Each row is followed by its class.
[-11 -68   6   6 -28 -42  35  28 -20  41  47 -46  -8   7  54  22  53 -37
  25 -17 -24   5  -9  22  -3  21   6 -47 -35  20 -26   3  39 -55   9] -> Z_680
[ -6 -14   6  10 -36  29  60   1 -39 -29 -16 -45   5  10  12 -18  -5 -30
  -1  25   2  -1  26  31 -50   6 -45   0  -9 -13   0 -22   7   1  34] -> Z_232
[  1  33   8  -1  -3  23  18  12   6 -28  15  24 -63  42  -6   0 -19   5
  17 -15  28  -3  27 -42  20   2 -20 -38 -60  12 -13 -21  26   1 -31] -> Z_31
[-28 -32 -40  20 -69 -13  65   2 -22   5  -2   6 -24   2 -24 -12  13 -32
  -5  -8   9  18  26  -5 -31  20 -31 -30  12 -49   4 -38  22 -38  62] -> Z_3
[ 12  50  47  23  -5  53 -23  29 -30 -74 -26  -6  13  27  59  23 -10  28
  -9 -34  23  -8  27   7  24 -44  22   2 -21  28  21  10  24  32 -43] -> Z_3
[ -7 -13  25 -14  17  21  -2  46 -20 -22  26  40  -7 -25 -19  -7 -38  40
 -43 -15  -6   3  18  19 -41  -5  23 -11  44 -32  32  14  14  13  13] -> Z_669
[-15  -7   7   9 -37  14  45  46 -35 -14 -16 -37  14  14  13 -21  24 -36
  13   0   9  -3  33  43 -27  16  -7 -14  16 -34  22  -6   4   4  41] -> Z_634
[-12  -5  18   0   0  14  -2  45 -31  31  -6  29 -52  11 -46 -38 -23  27
  -7  -4 -17  -3  45   4 -49 -14  10 -17  11 -71  24  23  -6  34  33] -> Z_178
[ -5  36  23  28   6  48  12  22 -21 -59  -1  -8 -34  30  37   1  -5  27
   6 -31  34 -15  -1  -6  24 -15  14 -20 -47  47  22  -7  39  22 -44] -> Z_389
[-19 -19  34  21 -59  35  37  23 -53   8 -30 -17 -26  25  20 -23  34 -15
  21  17 -12  -1  55  43 -19 -13 -42  -3  -1 -39  11   9  -7   3  33] -> Z_961
[-14  -5  12  28 -34  13  41   4 -13  -3   4 -24  19 -12  31 -14  21 -17
   6  -4  16  -3  39  40 -35   7 -10  -6 -12 -21   7  31  22 -12  30] -> Z_31
[-28  53  87  20 -18  58   2  48 -47  -2 -45 -40  31  -1  65   3  10  -9
  -4   8   0 -22  50  92 -18 -24 -15  14  16 -39  37  38 -25   0  16] -> Z_3
[  8 -42  38  25  25  19 -18  42 -33  15  18 -57 -13  -1  98  37  24   0
  13 -42   2  10 -24  52  -3 -40  44  -7 -46  12  18  27  12  -3 -20] -> Z_389
[-14 -59 -16  29 -29 -52  50  15 -28  56  39 -31 -23  30  19  12  25 -10
  17 -18 -46  -8 -18  -2  -9   0  -2 -53 -29  21  -9 -18  35 -29  30] -> Z_403
[  4 -50  43  16 -17 -15  19  51 -37  36  40 -38   1  11  84  23  38 -10
   3 -28 -28   2  10  67  -1 -17  14 -37 -14   7   2  31  31 -35 -13] -> Z_31
[ -1  51  36  25   5  39   9  37 -26 -66 -43 -15  -3  26  40   4   0  10
  -4 -11  14  -3   7  -2  24 -11  25   0 -30  42  16 -10  22  29 -37] -> Z_440
[ -5  19 -25  15 -29  40  12 -16 -14 -55   3  21 -41  12  24   4 -27   4
  12 -12  47  12  -2 -33   0  -8  14  -9 -26  34  -1 -29  26  16 -20] -> Z_403
[-24 -29 -15  -1 -45   5  50  11 -14 -18  -7 -24 -24   9  11 -11   9 -25
  -6  -2   9   7  51  11 -34   1 -24 -13   7 -50   9  -2  17 -39  37] -> Z_31
[-20   8  59 -13  25  55   0  61 -30  -5  -7 -24 -19  11  36  -5 -22  36
 -35   0  -5 -23  29  42  -8 -28  -1  -6  24 -34  31  41  14  21  -2] -> Z_424
[-22 -35  -2  29 -62   7  51  -2 -13   5 -10 -21  -8  13 -10 -24   9 -25
  -6   7   1  -1  51  21 -30  14 -43 -14   5 -46  18  -1  10 -20  24] -> Z_680
[ -3  14  29 -19  52  39  -2  52 -18 -32  -1  10   5 -25   8  11 -41  41
 -13  -5  20  17   5  22 -14 -27  29  11  37 -38  16  30   4  38  -9] -> Z_961
[-18  23  25   9 -21  23  15  18 -16 -52   5   4 -20  25  14   2   6  10
  -9 -18  24  -4  16 -12  20   3  -5 -25 -46  42  17 -23  40 -18 -40] -> Z_669
[  0 -35 -56 -29   2 -23  20   7   5  -8   7  -9 -11  -7  10   7  -2  36
  18 -10   1   8 -16 -51  -5  13 -19   3  54  20  14 -50  15 -63  22] -> Z_403
[  5 -45 -80  -9 -23 -18  31 -12   1 -25   3  17  -6 -21   5 -17  17  12
  19   6  -2   9  -4 -46 -11  13  11   6  12   6  17 -62  25 -27  20] -> Z_165
[ -9 -21 -41 -17 -17 -29   8  34  -6   1 -23  16  13 -12  16   3  26  29
   5   3  -3   5 -19 -24  -1  21   6   1  56   0  15 -26   9 -56  24] -> Z_3
[  9  -3 -15 -10  37   7  -8  44 -17 -36 -36 -11  -1 -26  43  -4  17  58
  -2   0 -18  17 -22   5 -22   0   9  36  35  12  28 -30  -7 -41   2] -> Z_178
[  1  10 -12  31 -54   4  42 -20 -12 -50  14  45 -21  32  -4   1  -3 -12
   9 -24  21  -4  16 -36   6  -1  -8 -32 -44  27 -12 -27  39   7 -13] -> Z_232
[ -5 -70 -14  16 -37 -44  71  12 -21  70  43 -29  -9  19  27  12  56 -33
  26  -9 -28  14   0   9  -8  15 -18 -43 -22   7 -19 -30  42 -26  25] -> Z_424
[  8   6 103   8  68  28 -26  62 -26  38  19 -53  52   1  78  55  26 -11
  15 -38 -23  -7 -31  96   9 -44  24  -7  -7  -4   8  51 -30  27 -29] -> Z_634
[  6 -46 -19  24 -26 -25  53  29 -30  34  36 -24  -6  28   1   3  47 -37
  32 -29 -25   0 -16  12 -23  14   1 -57 -25  10 -24 -19  24   0  26] -> Z_634
[ -1  -8 -10   3 -24  29  10 -18 -11 -79   8 -19 -31   0  11 -12  -9  -3
   1 -19  35   8  -8 -27  -1   8   4   6 -32  42  -2  -9  51 -10 -22] -> Z_178
[-39   3  49  -7  -5  32  14  41 -25  17 -34 -36  21 -19  11 -10  15 -26
  13  15  34   1  14  46 -26  -6   6  12   5 -51  20  55 -21  -3  15] -> Z_961
[ -7 -30 -26   3 -37  -8  58   9 -15 -13   3  -2 -13  18 -11 -32 -13 -28
  29  19  16   0  22  -3 -39  20 -30 -24  10  -7  -3 -29  34 -18  30] -> Z_165
[ -5 -55  30  15 -34 -34  42  52 -44  65  35 -21  -8  36  61  29  35 -15
  15 -20 -54 -13  10  52   8 -15  -7 -62 -16   5 -12   6  13 -12  25] -> Z_31
[ 14 -21 -68  -2 -14 -16 -11  -6   1 -25  -9  14  -8 -43  17 -17  24  48
  12 -14  14  29 -17 -42  -6   4  20  26   6  10  13 -26  19 -58  17] -> Z_178
[-26 -21  15  -7 -17  25  25  -4 -30 -27 -18 -67  32 -13  20 -33  27 -16
  19  19  12  16  17  43 -17   7 -13  29  16 -35  25   8  19  -5  23] -> Z_669
[  7  -8 -16 -18  16  -4 -17  37 -21 -22 -16   9  35 -45  42  12  41  57
  -7 -13  14  31 -35  15   7  12  12  30  41  18  25 -17 -12 -53  -6] -> Z_961
[  7 -38 -42  -6 -28  -4  38  -8  -9  -3  50  28 -52   2 -73 -16 -43  -5
 -15 -15   5  23  16 -51 -23   2 -10 -44 -10 -44 -11 -33  48  -3  18] -> Z_3
[ -27  -66 -101   18  -80  -12   86  -29   -8  -22   25  -14  -38  -16
  -35  -50   13  -26  -14    9   14   12    9  -36  -56   42  -19  -29
   11    0    7  -37   62  -57   42] -> Z_403
[ -4   4  17   3  49  41 -11  20   0 -12  10  20 -10 -12 -10   9 -31  43
 -38  -5 -20 -12  20  12 -52 -24  15  -8  32 -45 -10  56   2  38   2] -> Z_680
[  9   7  73  21  14  27  -4  50 -47  28   5 -59  45  13 103  35  43  -6
   4 -29 -39 -19  -5  92  13 -35  13 -11 -21  22   5  39 -14  30 -14] -> Z_424
[ -8  52  51  15  28  55 -22   8 -10 -70 -19 -32  -6  29  59   6  22  24
  -2 -33  27 -11   8  19  48 -13  -1  12 -45  23  17  22  15  33 -49] -> Z_31
[  0 -21 -77  17 -25 -31  23  13   2  -1 -10 -14 -24 -11  24   1  13  30
  -3 -11 -28  -5  -6 -29  -3   7   4  -9  28 -15   7 -29  24 -74  29] -> Z_3
[ -2 -42  54  -5  30 -11  -5  63 -36  48  16 -45  44 -11  69  36  60 -19
  26 -16 -24   5 -33  60  13 -22  41 -15 -31  19  -2  41  -9  20  -8] -> Z_961
[  4  -2 -13 -13  16 -11   2  24 -18 -10  -8 -28  10 -12  58   3  11  43
  26   3  -2   8 -36   1  22   7   8  20  14  -3  14 -15  14 -48  -4] -> Z_232
[  1 -15  -6 -12  16  37   8  37 -20 -17  19   3 -32   1  -5  11 -23  30
 -34 -16  17  19  22  -4 -23 -12  10 -16  15 -44  15  17  22  29   9] -> Z_389
[  7 -69  16  27   4 -32  30  30 -26  49  30 -40  -2  24  42   8  33  -2
  31 -27 -47 -11 -11  23   4 -14  15 -42 -16  25  -4  -9  27  12  -2] -> Z_680
[  3 -36 -45   0 -19  12  24  21 -23  -1  -1  22 -43 -12 -70 -28 -21  26
 -49 -15  -3  24  27 -43 -52  -6  11 -21  23 -56  17 -13  19  -4  32] -> Z_440
[ 14  36  23  32  -1  52   5  19 -24 -55 -35 -30   7  32  10  -4  13   7
  -6 -12  24  -7  19 -10 -28  -4  13   6 -47  24  16  16   6  49 -28] -> Z_389
[-31 -33 -37   9 -72 -28  67   2 -15  33 -10 -19 -22  25 -20 -20  24 -33
  11  20  26  10  49 -25 -52  26 -36 -25 -41 -38  -5 -25  30 -40  64] -> Z_424
[ -7 -34  59  39  -1 -19  22  45 -43  31  20 -14  22   1  66  16  39 -25
  12 -25 -32   3 -36  69   5 -25  29 -35 -20  17  -5  20  18 -16  -3] -> Z_165
[ 15   4   7  20 -16  19  -1  20 -15 -57   8  -2  -6  19  10 -15   8  25
 -10 -19   8   3  16 -18  21   2   6 -15 -44  29  13  -1  45  18 -25] -> Z_669
[  9 -35  -7   8  -6  26   4  24 -27   1  31  12 -45   0 -40 -29  -1  38
 -48 -23 -28   1  43  11 -41 -12 -10 -19  24 -66  24   7  17   8  33] -> Z_634
[ -4 -20  13   1  -9  21   9  37 -34 -14  17   8 -22 -22 -20 -25 -21  29
 -39  -7 -21  16  20  27 -31  -6   8  -1   7 -58  37  16  15  -3   9] -> Z_178
[  1 -50  40  22  -7 -15  31  60 -37  51  36 -53 -13   9  39  25  44 -34
  -1 -28 -47  -7  -1  45  -1 -10  18 -47 -49   7  -4  26  10  -6 -10] -> Z_961
[   4  -41 -100    5  -76  -32   68  -24   11  -29   21   66  -54   31
  -66  -27  -24  -21   13    6   38    9    8 -105  -11   23  -15  -62
  -30   36  -25  -74   64  -27    4] -> Z_165
[ -7 -32  49  18   0  -1  22  66 -49  42   2 -55  38   6  60  20  55 -15
   0 -21 -32 -15 -12  50 -14 -19  20 -32 -34  -3   3  44   2  11  21] -> Z_232
[-31 -42 -23   5 -62 -11  70  13 -22  26 -15  -1 -23  34 -21 -30  14 -23
  21  32  -6 -20  47 -15 -44  12 -45 -37  21 -31  -9  -5  30 -19  65] -> Z_165
[ -7 -22 -25  14 -70  -8  58  24 -29 -10  -5   5 -25  38  -6 -17   1 -52
   7   9   7  -5  53  15 -70  37 -33 -32  -3 -27  -4 -19   4  -7  45] -> Z_232
[-20 -32 -29  -1 -52 -20  68  14  -4  15 -17  15 -30  16 -49 -59  33 -45
  11  18  20  13  38 -32 -40  32 -24 -32  27 -21 -20 -14  33 -21  57] -> Z_424
[   3  -45 -107   10  -62  -23   59  -39   15  -51    1   29  -70   37
  -33  -14  -20   -5    3   17   42   11    6 -112  -18   26   -5  -27
  -37   32  -27  -66   72  -18   -3] -> Z_232
[-23 -39 -44   7 -36  -7  53  12 -14   5 -31  -4 -37  27 -21 -37   5 -12
  12  22   4 -15  45 -24 -60   9 -26 -18  16 -25  16 -34  17 -11  50] -> Z_165
[ 25 -14 -57  32 -80 -11  45 -32  -3 -73  30  22 -32  28 -62 -31  -6 -19
  -3 -27  36  23  19 -78   7  20   0 -34 -67  17 -10 -53  68 -13 -11] -> Z_634
[  8 -32 -66  -1   3 -21   9  35   2  14 -29  -2 -33  -5  29  12   8  70
   3  12   8   6 -12 -62 -21  16  19  11  25  10  19 -31  16 -43  28] -> Z_389
[ -7 -17  -4  10 -56 -17  48   4 -28  -5  -6 -28 -15  35   5 -22  17 -59
  18  18 -19  -8  51  27 -59  25 -39 -15 -11 -31 -18  -4   2 -23  47] -> Z_232
[  6  41  18  24 -17  36  18  20 -19 -60 -27   9 -31  39  13  -9  -8   8
  -6  -8  22   0  18 -21  26 -12 -14 -16 -42   7   2 -17  18  17 -26] -> Z_232
[ -7 -29 -50   2 -28  14  44  46 -22  25  12  39 -55  -3 -35 -13 -20  17
 -23   8   2  13  41 -10 -30   2   7 -40  13 -56  12 -11   9  33  24] -> Z_961
[ 24  16  12  -7  47  16 -29  55 -21 -34 -43 -46  20 -31  70   9   2  52
  -2 -14  12  29 -28  20  14 -23  35  45  33  -8  39  -6 -18 -38  -9] -> Z_389
[  3 -35 -77   4 -11 -32  39  24   3 -13 -27   7  -5 -21  20  -1  19  39
 -17  -9 -13  15 -18 -43 -27   0  22   7  48   1  18 -50  18 -80  15] -> Z_424
[ -9 -34 -24 -13  -7   2  18 -26  -3 -10  44  43 -34 -17 -47 -20 -27  14
 -13 -10  10  28   9 -25   2  -6  -3 -10  25 -62   0  -9  40   5  18] -> Z_165
[  -6 -114  -37    5  -30  -79   67    3  -21   39   50  -36  -14   24
   -4    7   11  -37   32  -12  -53    7  -10  -13  -31   -7   16  -48
  -12    7  -17  -41   55  -29   34] -> Z_669
[ 10  35  19  27  -7  24  24  25  -9 -61 -13  11 -22  50  15  -2   0 -19
  23 -13  34   2  24 -21  -2   0 -13 -27 -62  35  -6 -24  31  12 -37] -> Z_165
[  8   0  -8   3   4  38  -6  11  -9 -94 -30 -22 -14   0  30 -15  10  43
  -6 -21  22  10  19 -36   8 -25  16  27  -2  21  23   4  49  -1 -23] -> Z_178
[  3 -18  65  27  -5 -12   4  50 -48  46  29 -11   7  20  52  35  21 -26
   7 -37 -44  -9  -1  66  -7 -31  16 -48 -25   8  -8  13  -1   9   9] -> Z_3
[-24 -31  -5 -11 -13  -4  55  45 -32   2  12  26 -41  17 -54 -21 -21  -7
 -23   3 -38  -3  44  -9 -46 -13  -4 -48  29 -64   7 -23  26  16  55] -> Z_3
[  4 -20 -31 -20 -12   8  36  24  -4  18  33  36 -21  -8 -74 -11 -32  -4
 -26  13  22  24  12 -27 -33  14  -7 -38  -3 -41  -1 -32  10   9  19] -> Z_634
[ -9  11  10  34 -13  39   6   2  -6 -77 -12   8 -26  22   2 -26  25  15
 -11 -38  18 -16  30 -22  -1  -9   3 -18 -38  24  13   8  37  10 -28] -> Z_680
[  6   4 -19   5  -5  22  22   1  -1 -58   8   1  -1  12   2  -3   9  -2
  22 -30  34  11  -3 -42  16   0   9 -27 -33  31 -17 -15  38  18 -26] -> Z_680
[ 12  20 -48  11  21 -18   8  28   2   0  -9  10   7  -7  35   4  -2  68
   5 -12 -25 -17  -1  -6 -35   5  19  12  28  -1  28 -23   3 -37  -1] -> Z_424
[ -5 -15  91  24  10   5  15  60 -43  52  14 -64  59  19  78  58  49 -30
   6 -38 -37  -9 -10  91  18 -21  -8 -29 -10   8  13  26  -9  16 -12] -> Z_3
[-15 -66 -20  31 -43 -41  50  -3 -17  57  28 -24 -24  20   8  14  47 -24
   8 -18 -23   5   4 -11 -30  -5   1 -48 -53 -18 -33  15  35 -32  40] -> Z_31
[  9  17  -4  20 -30  32  22   2  -8 -75   9  -9  -4  22  -1   6 -12 -15
  11 -32  65  10  -1 -32   0   7  13 -13 -61  30  12 -29  42   1 -44] -> Z_634
